Below are the code and all the weights of a small trained network. Each question names an input and a class and asks about switching units off, where a switched-off unit gives its printed mean instead of its output.

import numpy as np


def w(rows, s, z=0):
    codes = np.array(rows[::2]) - 128.0
    scale = np.full(codes.shape[1], s)
    scale[-1] = z or s
    return codes * scale


def f(y):
    return y / 2 * (1 + np.tanh(0.7978845608 * (y + 0.044715 * y**3)))


def log_softmax(a):
    a = a - a.max(-1, keepdims=True)
    return a - np.log(np.exp(a).sum(-1, keepdims=True))


def net(x, mask):
    res = np.array(x, float).reshape(1, 8) / 4 @ E
    y = f(res @ A[0][:, :-1].T + A[0][:, -1])
    res = res + np.where(mask, y, B[0][:, -1]) @ B[0][:, :-1]
    return log_softmax(res[-1] @ U[:, :-1].T + U[:, -1])


A, B = {}, {}
E = w([
[108,95,121,127,186,109,160,168,95,119],'x0',
[108,94,181,3,88,67,126,147,132,139],'x1',
[90,122,205,117,115,141,126,127,89,118],'x2',
[151,167,192,148,123,162,153,129,95,183],'x3',
[117,58,114,102,93,74,136,163,69,116],'x4',
[169,105,157,127,205,167,79,155,105,56],'x5',
[173,122,114,143,149,96,195,159,154,127],'x6',
[81,92,124,129,127,201,133,131,65,164],'x7',
],0.015)
A[0] = w([
[48,90,143,75,132,90,156,157,12,168,250],'N1',
[82,177,191,106,83,130,52,58,178,153,35],'N2',
[132,107,106,98,152,162,2,119,86,54,142],'N3',
[139,174,138,106,85,145,102,92,155,153,231],'N4',
[123,176,42,241,129,128,172,106,180,165,165],'N5',
[161,136,160,90,114,27,189,153,202,117,214],'N6',
[185,153,197,185,146,177,142,122,82,172,120],'N7',
[148,72,106,118,149,125,70,154,93,133,125],'N8',
[54,226,156,40,26,117,122,86,131,104,210],'N9',
[149,150,133,161,101,143,129,130,138,101,31],'N10',
[158,138,121,96,114,30,207,179,185,121,56],'N11',
[77,57,129,123,135,100,188,122,46,165,183],'N12',
[183,161,81,207,108,131,199,136,172,176,118],'N13',
[52,100,125,91,125,158,156,225,37,116,129],'N14',
[176,214,195,178,158,191,104,136,54,125,83],'N15',
],0.0094,0.0016)
B[0] = w([
[81,25,131,102,12,141,142,121,87,159,234],'N1',
[76,118,175,206,149,95,63,63,204,152,204],'N2',
[237,66,96,195,184,151,53,150,147,130,203],'N3',
[82,158,137,142,168,94,127,73,159,137,181],'N4',
[153,238,43,160,122,166,216,17,99,82,249],'N5',
[84,132,136,87,163,41,186,205,202,124,219],'N6',
[150,146,233,83,129,193,174,120,137,115,202],'N7',
[157,108,93,165,140,130,125,185,107,118,167],'N8',
[38,101,99,77,178,148,57,63,152,248,225],'N9',
[132,127,155,144,163,148,162,99,119,135,146],'N10',
[117,72,73,54,186,52,254,171,171,119,211],'N11',
[83,73,112,135,55,125,159,110,51,60,202],'N12',
[129,161,78,124,96,161,175,100,155,69,222],'N13',
[107,66,116,112,78,168,110,148,34,114,214],'N14',
[99,108,205,125,191,252,154,171,154,129,216],'N15',
],0.0074,0.017)
U = w([
[100,59,115,113,35,136,123,140,45,143,99],'0',
[169,232,25,165,113,167,195,34,150,106,191],'1',
[127,100,87,68,162,23,187,190,197,120,182],'2',
[152,158,255,148,162,215,143,163,147,127,207],'3',
[225,76,68,160,211,132,27,171,137,71,68],'4',
[87,125,127,125,143,118,51,39,205,235,5],'5',
],0.0093,0.0012)

Each question gives the input, the list of numbers given to net, and the class t.
The units are the neurons (one row each of A and B). Each row of codes is followed by its name. A weight is (code - 128) times the scale printed after its matrix; where a second scale follows, it is the last column's (A, B and U).
mask holds one flag per neuron, in row order. A switched-off neuron (its flag False) gives its mean, the last column of its row in B, instead of its output. The means were averaged over made-up inputs and are rounded, as every weight is.
A unit's drop is (log p(t) with every unit on - log p(t) with that unit switched off) / (log p(t) with every unit on - log p(t) with every unit switched off).
The circuit of an input: a set's keep is (log p(t) with only the set's units on - log p(t) with every unit switched off) / (log p(t) with every unit on - log p(t) with every unit switched off). Starting from the 12 units with the biggest drops (on a tie, the unit counted first), units are removed one at a time, each time the one whose removal leaves the highest keep (on an exact tie, the one counted first), for as long as the keep stays at least 0.8.
circuit, biggest first: the units of the circuit, biggest drop first
most important unit: the unit with the biggest drop
k most important neurons: the k neurons with the biggest drops, biggest first
drop of u: that unit's drop, to one decimal
input [-3,-6,-5,-8,2,2,-3,6], class 4: circuit, biggest first	(N3)
input [4,7,3,8,-2,-1,-2,-2], class 5: 2 most important neurons	(N9; N2)
input [5,-3,-1,6,1,0,7,7], class 0: 2 most important neurons	(N12; N14)
input [-2,-1,4,-7,-7,0,1,5], class 5: 2 most important neurons	(N13; N5)
input [5,8,-4,-6,-6,0,-5,0], class 5: 2 most important neurons	(N9; N2)
input [2,-7,2,4,7,7,0,0], class 3: 2 most important neurons	(N15; N7)
input [4,2,-4,3,-5,-1,-4,-3], class 5: 2 most important neurons	(N5; N13)
input [-4,-7,6,-1,-6,-6,-8,6], class 5: 2 most important neurons	(N2; N9)
input [-2,3,-8,2,-1,-4,-3,-5], class 2: 2 most important neurons	(N11; N6)
input [-1,4,2,2,-7,-8,7,1], class 2: 2 most important neurons	(N6; N11)
input [-1,-1,4,4,-6,-3,-4,0], class 5: 3 most important neurons	(N9; N2; N4)
input [-3,4,-3,-5,3,7,-7,-4], class 4: drop of N2	0.0
input [-5,-2,0,-5,8,7,-3,6], class 4: drop of N3	2.4
input [7,8,6,-5,6,-2,-2,-5], class 0: most important unit	N1
input [-1,7,6,-5,-1,-6,-7,1], class 5: drop of N9	0.5
input [-6,4,-6,0,-7,5,5,-8], class 2: drop of N6	0.1
